Below are the code and all the weights of a small trained network. Each question names an input and a target symbol and asks about switching units off, where a switched-off unit gives its printed mean instead of its output.

import numpy as np


def w(rows, s, z=0):
    codes = np.array(rows[::2]) - 128.0
    scale = np.full(codes.shape[1], s)
    scale[-1] = z or s
    return codes * scale


def norm(h):
    return h / np.sqrt((h * h).mean(-1, keepdims=True) + 1e-5)


def f(y):
    return np.maximum(y, 0)


def softmax(a):
    e = np.exp(a - a.max(-1, keepdims=True))
    return e / e.sum(-1, keepdims=True)


def log_softmax(a):
    a = a - a.max(-1, keepdims=True)
    return a - np.log(np.exp(a).sum(-1, keepdims=True))


def net(x, mask):
    ids = ['αβγεζηθλξπτψω'.index(c) for c in x.split()]
    T = len(ids)
    res = E[ids] + P[:T]
    r = norm(res)
    for j in range(3):
        rows = slice(3 * j, 3 * j + 3)
        q, k, v = (r @ M[0][rows].T for M in (Q, K, V))
        z = softmax(np.where(np.tri(T) > 0, q @ k.T / 3**0.5, -1e9)) @ v
        o = O[0][rows]
        res = res + np.where(mask[j], z, o[:, -1]) @ o[:, :-1]
    y = f(norm(res) @ A[0][:, :-1].T + A[0][:, -1])
    res = res + np.where(mask[3:7], y, B[0][:, -1]) @ B[0][:, :-1]
    return log_softmax(norm(res)[-1] @ U[:, :-1].T + U[:, -1])


Q, K, V, O, A, B = {}, {}, {}, {}, {}, {}
E = w([
[142,137,159,108],'α',
[172,152,128,141],'β',
[133,121,113,149],'γ',
[178,158,118,168],'ε',
[147,98,187,135],'ζ',
[123,172,189,145],'η',
[119,135,132,176],'θ',
[132,170,125,152],'λ',
[191,157,186,129],'ξ',
[171,113,57,4],'π',
[114,134,150,141],'τ',
[150,175,129,167],'ψ',
[178,150,137,190],'ω',
],0.022)
P = w([
[95,99,82,82],'0',
[202,158,168,213],'1',
[211,145,150,206],'2',
[214,66,162,184],'3',
[206,144,156,200],'4',
[206,143,156,211],'5',
[189,136,147,241],'6',
[186,146,159,254],'7',
[192,146,140,236],'8',
],0.0096)
Q[0] = w([
[60,100,99,118],'H0',
[30,104,125,95],'H0',
[211,127,126,164],'H0',
[175,123,165,181],'H1',
[7,103,121,72],'H1',
[149,178,161,174],'H1',
[73,109,141,211],'H2',
[146,81,143,84],'H2',
[170,148,201,94],'H2',
],0.018)
K[0] = w([
[154,104,216,200],'H0',
[152,71,199,235],'H0',
[118,69,58,32],'H0',
[104,145,73,65],'H1',
[214,136,204,249],'H1',
[166,138,71,96],'H1',
[106,102,167,206],'H2',
[130,84,125,16],'H2',
[167,139,149,97],'H2',
],0.013)
V[0] = w([
[170,123,183,76],'H0',
[6,106,69,151],'H0',
[143,108,55,16],'H0',
[220,152,97,198],'H1',
[66,197,185,157],'H1',
[105,209,84,71],'H1',
[160,105,84,102],'H2',
[122,144,92,135],'H2',
[136,122,76,103],'H2',
],0.019)
O[0] = w([
[166,147,122,126,191],'H0',
[100,96,165,128,69],'H0',
[108,250,193,151,214],'H0',
[66,121,78,135,78],'H1',
[152,80,137,46,112],'H1',
[109,198,126,65,160],'H1',
[122,151,164,141,37],'H2',
[131,115,159,122,80],'H2',
[169,129,155,134,2],'H2',
],0.019,0.0087)
A[0] = w([
[145,115,121,126,12],'N0',
[76,133,235,175,2],'N1',
[237,148,202,254,221],'N2',
[148,198,130,94,128],'N3',
],0.0061,0.003)
B[0] = w([
[78,24,139,151,128],'N0',
[104,122,80,136,152],'N1',
[195,2,219,240,255],'N2',
[137,110,55,90,169],'N3',
],0.0076,0.0062)
U = w([
[228,177,176,111,137],'α',
[137,134,105,144,146],'β',
[64,77,218,183,154],'γ',
[97,107,74,160,154],'ε',
[220,49,135,223,86],'ζ',
[219,77,113,43,199],'η',
[66,4,196,145,116],'θ',
[79,115,175,50,113],'λ',
[225,139,25,138,2],'ξ',
[154,95,142,132,82],'π',
[150,58,255,110,52],'τ',
[107,89,114,113,107],'ψ',
[119,65,70,165,101],'ω',
],0.012,0.0053)

Each question gives the input, a string of symbols that net reads in full, and the target symbol t.
The units are the heads (3 rows each of Q, K, V and O) and the neurons (one row each of A and B). Each row of codes is followed by its name. A weight is (code - 128) times the scale printed after its matrix; where a second scale follows, it is the last column's (O, A, B and U).
mask holds one flag per unit, heads first, then neurons. A switched-off unit (its flag False) gives its mean, the last column of its rows in O or B, instead of its output. The means were averaged over made-up inputs and are rounded, as every weight is.
A unit's drop is (log p(t) with every unit on - log p(t) with that unit switched off) / (log p(t) with every unit on - log p(t) with every unit switched off).
The circuit of an input: a set's keep is (log p(t) with only the set's units on - log p(t) with every unit switched off) / (log p(t) with every unit on - log p(t) with every unit switched off). Starting from all 7 units, units are removed one at a time, each time the one whose removal leaves the highest keep (on an exact tie, the one counted first), for as long as the keep stays at least 0.8.
circuit, biggest first: the units of the circuit, biggest drop first
heads that matter: for each layer, one digit per head in row order, 1 if its drop is at least 0.15 and else 0, layers parted by /
drop of u: that unit's drop, to one decimal
input ξ η β α η η η η β, target ξ: heads that matter -> 100
input α η π, target α: heads that matter -> 000
input η η η ψ, target η: heads that matter -> 010
input λ η η α α η α, target λ: heads that matter -> 110
input ζ ε ζ ζ ε ξ, target ζ: circuit, biggest first -> H1
input η α η λ η η τ η γ, target η: heads that matter -> 010
input γ γ ζ α ε ζ ζ ζ, target γ: heads that matter -> 100
input γ ξ ζ ψ, target γ: heads that matter -> 100
input τ θ θ, target τ: circuit, biggest first -> H1; H0
input ε ζ γ, target ε: heads that matter -> 010
input η ζ η λ η ψ θ ζ π, target α: heads that matter -> 101
input η η ε, target η: heads that matter -> 010
input θ η η ω ζ τ η ε, target θ: heads that matter -> 100
input ζ η ζ β, target ζ: heads that matter -> 010
input θ β ζ ζ, target θ: circuit, biggest first -> H0
input γ θ λ α α η α α η, target γ: drop of H0 -> 0.6
input η ω θ, target η: drop of H1 -> 0.3
input γ η β η η γ, target γ: drop of H0 -> 0.5
input ζ γ ζ, target ζ: drop of H1 -> 0.4
